Below are the code and all the weights of a small trained network. Each question names an input and a class and asks about switching units off, where a switched-off unit gives its printed mean instead of its output.

import numpy as np


def w(rows, s, z=0):
    codes = np.array(rows[::2]) - 128.0
    scale = np.full(codes.shape[1], s)
    scale[-1] = z or s
    return codes * scale


def f(y):
    return y / 2 * (1 + np.tanh(0.7978845608 * (y + 0.044715 * y**3)))


def log_softmax(a):
    a = a - a.max(-1, keepdims=True)
    return a - np.log(np.exp(a).sum(-1, keepdims=True))


def net(x, mask):
    res = np.array(x, float).reshape(1, 6) / 4 @ E
    y = f(res @ A[0][:, :-1].T + A[0][:, -1])
    res = res + np.where(mask, y, B[0][:, -1]) @ B[0][:, :-1]
    return log_softmax(res[-1] @ U[:, :-1].T + U[:, -1])


A, B = {}, {}
E = w([
[145,75,3,200,94,202,135,158,152,179,100,171],'x0',
[90,190,71,103,91,113,209,148,122,123,165,7],'x1',
[206,143,107,121,33,135,124,179,87,210,191,112],'x2',
[228,181,126,138,110,123,103,142,101,142,139,114],'x3',
[142,165,118,59,76,126,47,129,120,22,100,117],'x4',
[189,121,127,193,198,149,68,129,122,151,140,92],'x5',
],0.0052)
A[0] = w([
[146,120,95,142,106,139,129,140,131,161,133,120,153],'N0',
[170,186,171,77,77,113,141,128,120,86,129,137,143],'N1',
[73,97,127,125,142,131,114,119,139,93,102,191,104],'N2',
[50,89,120,125,145,130,107,127,134,74,104,210,123],'N3',
[161,84,168,154,131,124,123,136,123,234,158,154,77],'N4',
[194,156,130,117,90,118,154,128,119,143,126,183,157],'N5',
[40,150,115,121,134,115,230,123,127,130,137,77,151],'N6',
[167,117,139,158,175,132,97,129,129,141,128,129,93],'N7',
[163,129,6,137,38,146,130,148,124,170,137,102,97],'N8',
[137,155,174,84,87,122,114,133,132,100,131,93,150],'N9',
[181,145,111,162,214,134,74,120,129,83,119,95,2],'N10',
[73,152,165,69,109,111,111,124,123,69,143,42,170],'N11',
[69,128,115,130,146,133,192,128,131,135,140,89,136],'N12',
],0.014,0.0017)
B[0] = w([
[140,119,105,134,124,145,119,120,122,142,148,118,171],'N0',
[159,150,148,94,89,90,122,130,103,95,138,144,199],'N1',
[117,106,133,96,107,174,117,117,150,110,108,156,209],'N2',
[104,94,140,89,95,176,118,101,169,105,108,159,237],'N3',
[130,121,178,146,146,163,117,134,104,198,170,132,203],'N4',
[173,135,128,130,86,107,139,123,135,147,124,146,169],'N5',
[94,148,132,117,141,88,199,141,161,166,91,99,250],'N6',
[133,138,152,165,174,136,123,128,122,124,117,126,165],'N7',
[154,101,4,158,104,150,132,129,127,137,152,115,254],'N8',
[125,143,135,115,124,96,120,125,96,98,153,132,187],'N9',
[154,142,110,165,179,107,102,134,142,84,72,112,180],'N10',
[42,125,121,116,146,119,111,138,92,100,177,97,239],'N11',
[111,147,121,126,121,111,173,134,152,153,98,121,202],'N12',
],0.026,0.0087)
U = w([
[193,156,150,221,246,114,59,130,141,64,37,101,86],'0',
[213,81,9,191,82,161,127,147,120,165,181,102,151],'1',
[102,44,173,59,92,212,97,40,203,75,76,224,151],'2',
[168,100,254,182,193,190,96,130,81,230,206,167,139],'3',
[72,173,140,104,148,65,244,164,199,186,63,62,156],'4',
[255,205,197,94,61,39,113,125,76,119,142,211,5],'5',
[72,166,158,55,121,54,94,143,34,28,223,86,160],'6',
],0.0043,0.0012)

Each question gives the input, the list of numbers given to net, and the class t.
The units are the neurons (one row each of A and B). Each row of codes is followed by its name. A weight is (code - 128) times the scale printed after its matrix; where a second scale follows, it is the last column's (A, B and U).
mask holds one flag per neuron, in row order. A switched-off neuron (its flag False) gives its mean, the last column of its row in B, instead of its output. The means were averaged over made-up inputs and are rounded, as every weight is.
A unit's drop is (log p(t) with every unit on - log p(t) with that unit switched off) / (log p(t) with every unit on - log p(t) with every unit switched off).
The circuit of an input: a set's keep is (log p(t) with only the set's units on - log p(t) with every unit switched off) / (log p(t) with every unit on - log p(t) with every unit switched off). Starting from the 12 units with the biggest drops (on a tie, the unit counted first), units are removed one at a time, each time the one whose removal leaves the highest keep (on an exact tie, the one counted first), for as long as the keep stays at least 0.8.
units of the circuit, in order: the units of the circuit, biggest drop first
k most important neurons: the k neurons with the biggest drops, biggest first
drop of u: that unit's drop, to one decimal
input [-7,-3,-5,2,-2,4], class 0: most important neuron => (N10)
input [-1,-4,3,1,2,-3], class 5: 2 most important neurons => (N11; N8)
input [-5,1,6,-1,-4,0], class 3: units of the circuit, in order => (N4; N8)
input [-5,-6,-7,7,8,2], class 6: 3 most important neurons => (N11; N1; N9)
input [-4,-6,2,2,5,5], class 0: 2 most important neurons => (N10; N7)
input [-3,-4,-2,8,-5,4], class 0: 2 most important neurons => (N10; N7)
input [-7,-7,3,8,4,-8], class 5: 2 most important neurons => (N5; N1)
input [-6,-3,-4,-5,2,7], class 0: 3 most important neurons => (N10; N7; N1)
input [1,1,-5,-6,5,7], class 2: 2 most important neurons => (N3; N2)
input [-2,-3,-6,-2,-6,-8], class 2: 2 most important neurons => (N3; N2)
input [2,-2,-7,-1,-3,8], class 0: 2 most important neurons => (N10; N7)
input [-4,5,-3,6,-2,-7], class 6: 2 most important neurons => (N11; N1)
input [-8,-6,6,8,-7,-8], class 5: 2 most important neurons => (N1; N5)
input [-6,-5,0,7,-7,3], class 3: units of the circuit, in order => (N4)
input [-2,1,0,-7,0,8], class 0: 2 most important neurons => (N6; N10)
input [-5,-7,-1,-2,-6,1], class 3: drop of N7 => 0.1
input [-1,-7,2,5,-4,7], class 3: drop of N4 => 2.3
input [0,1,-1,-3,8,-7], class 6: drop of N11 => 0.7
input [2,2,-5,1,6,6], class 0: drop of N10 => 0.3
input [7,-5,5,-8,-8,-1], class 3: most important neuron => (N4)
